Below are the code and all the weights of a small trained network. Each question names an input and a class and asks about switching units off, where a switched-off unit gives its printed mean instead of its output.

import numpy as np


def w(rows, s, z=0):
    codes = np.array(rows[::2]) - 128.0
    scale = np.full(codes.shape[1], s)
    scale[-1] = z or s
    return codes * scale


def f(y):
    return np.maximum(y, 0)


def log_softmax(a):
    a = a - a.max(-1, keepdims=True)
    return a - np.log(np.exp(a).sum(-1, keepdims=True))


def net(x, mask):
    res = np.array(x, float).reshape(1, 7) / 4 @ E
    y = f(res @ A[0][:, :-1].T + A[0][:, -1])
    res = res + np.where(mask, y, B[0][:, -1]) @ B[0][:, :-1]
    return log_softmax(res[-1] @ U[:, :-1].T + U[:, -1])


A, B = {}, {}
E = w([
[49,108,63,188,95],'x0',
[66,99,150,135,105],'x1',
[197,113,75,188,213],'x2',
[58,26,160,119,254],'x3',
[96,164,153,156,135],'x4',
[164,97,116,69,188],'x5',
[113,191,183,120,207],'x6',
],0.0092)
A[0] = w([
[63,139,133,10,52,183],'neuron 1',
[168,21,74,116,164,167],'neuron 2',
[58,111,94,227,154,191],'neuron 3',
[186,255,85,159,143,253],'neuron 4',
[115,218,225,117,109,107],'neuron 5',
[111,127,151,32,138,127],'neuron 6',
[22,71,131,75,79,157],'neuron 7',
],0.0081,0.0032)
B[0] = w([
[173,135,254,175,84,233],'neuron 1',
[124,94,63,90,102,203],'neuron 2',
[33,162,89,122,82,232],'neuron 3',
[203,172,82,139,163,254],'neuron 4',
[127,138,160,161,150,203],'neuron 5',
[115,134,175,50,132,177],'neuron 6',
[96,118,154,173,86,234],'neuron 7',
],0.0097,0.0082)
U = w([
[139,95,75,133,141,209],'0',
[109,114,54,124,174,200],'1',
[107,108,159,193,115,3],'2',
[22,156,114,120,166,52],'3',
[161,161,125,140,247,151],'4',
[146,178,88,143,84,149],'5',
[120,156,176,37,136,136],'6',
],0.014,0.003)

Each question gives the input, the list of numbers given to net, and the class t.
The units are the neurons (one row each of A and B). Each row of codes is followed by its name. A weight is (code - 128) times the scale printed after its matrix; where a second scale follows, it is the last column's (A, B and U).
mask holds one flag per neuron, in row order. A switched-off neuron (its flag False) gives its mean, the last column of its row in B, instead of its output. The means were averaged over made-up inputs and are rounded, as every weight is.
A unit's drop is (log p(t) with every unit on - log p(t) with that unit switched off) / (log p(t) with every unit on - log p(t) with every unit switched off).
The circuit of an input: a set's keep is (log p(t) with only the set's units on - log p(t) with every unit switched off) / (log p(t) with every unit on - log p(t) with every unit switched off). Starting from all 7 units, units are removed one at a time, each time the one whose removal leaves the highest keep (on an exact tie, the one counted first), for as long as the keep stays at least 0.8.
circuit, biggest first: the units of the circuit, biggest drop first
unit that matters most: the unit with the biggest drop
k most important neurons: the k neurons with the biggest drops, biggest first
drop of u: that unit's drop, to one decimal
input [7,5,8,4,3,4,0], class 3: 2 most important neurons : [neuron 3; neuron 4]
input [4,8,-8,-6,-6,0,7], class 2: 2 most important neurons : [neuron 1; neuron 7]
input [5,5,7,5,0,-4,-1], class 3: circuit, biggest first : [neuron 3]
input [5,-8,0,-3,6,-8,8], class 4: circuit, biggest first : [neuron 4; neuron 5]
input [-5,8,-3,-2,-2,0,-7], class 2: circuit, biggest first : [neuron 1; neuron 7]
input [-5,-7,5,-6,-5,0,-2], class 4: 3 most important neurons : [neuron 4; neuron 3; neuron 7]
input [4,1,3,3,5,-5,-4], class 3: 3 most important neurons : [neuron 3; neuron 1; neuron 4]
input [-1,-4,7,8,3,7,4], class 1: 3 most important neurons : [neuron 2; neuron 1; neuron 4]
input [-3,-6,4,-6,-8,1,0], class 4: circuit, biggest first : [neuron 4; neuron 3]
input [-7,8,6,4,-7,-3,0], class 0: 2 most important neurons : [neuron 2; neuron 4]
input [7,6,3,-4,-5,-3,5], class 3: 2 most important neurons : [neuron 3; neuron 1]
input [0,-4,2,8,5,6,-3], class 1: 2 most important neurons : [neuron 2; neuron 1]
input [-6,5,5,-3,-4,-8,-5], class 0: 3 most important neurons : [neuron 1; neuron 3; neuron 7]
input [8,1,5,6,-2,8,8], class 1: circuit, biggest first : [neuron 2]
input [3,1,7,4,6,1,-1], class 3: 2 most important neurons : [neuron 3; neuron 4]
input [6,1,-8,4,6,6,-3], class 2: 2 most important neurons : [neuron 1; neuron 7]
input [4,7,-8,-8,8,3,4], class 2: drop of neuron 1 : 0.2
input [5,3,-4,-3,-5,0,3], class 2: drop of neuron 4 : 0.1
input [5,0,3,4,-3,-6,-4], class 3: drop of neuron 4 : 0.2
input [-5,1,6,4,-6,0,-2], class 0: unit that matters most : neuron 2
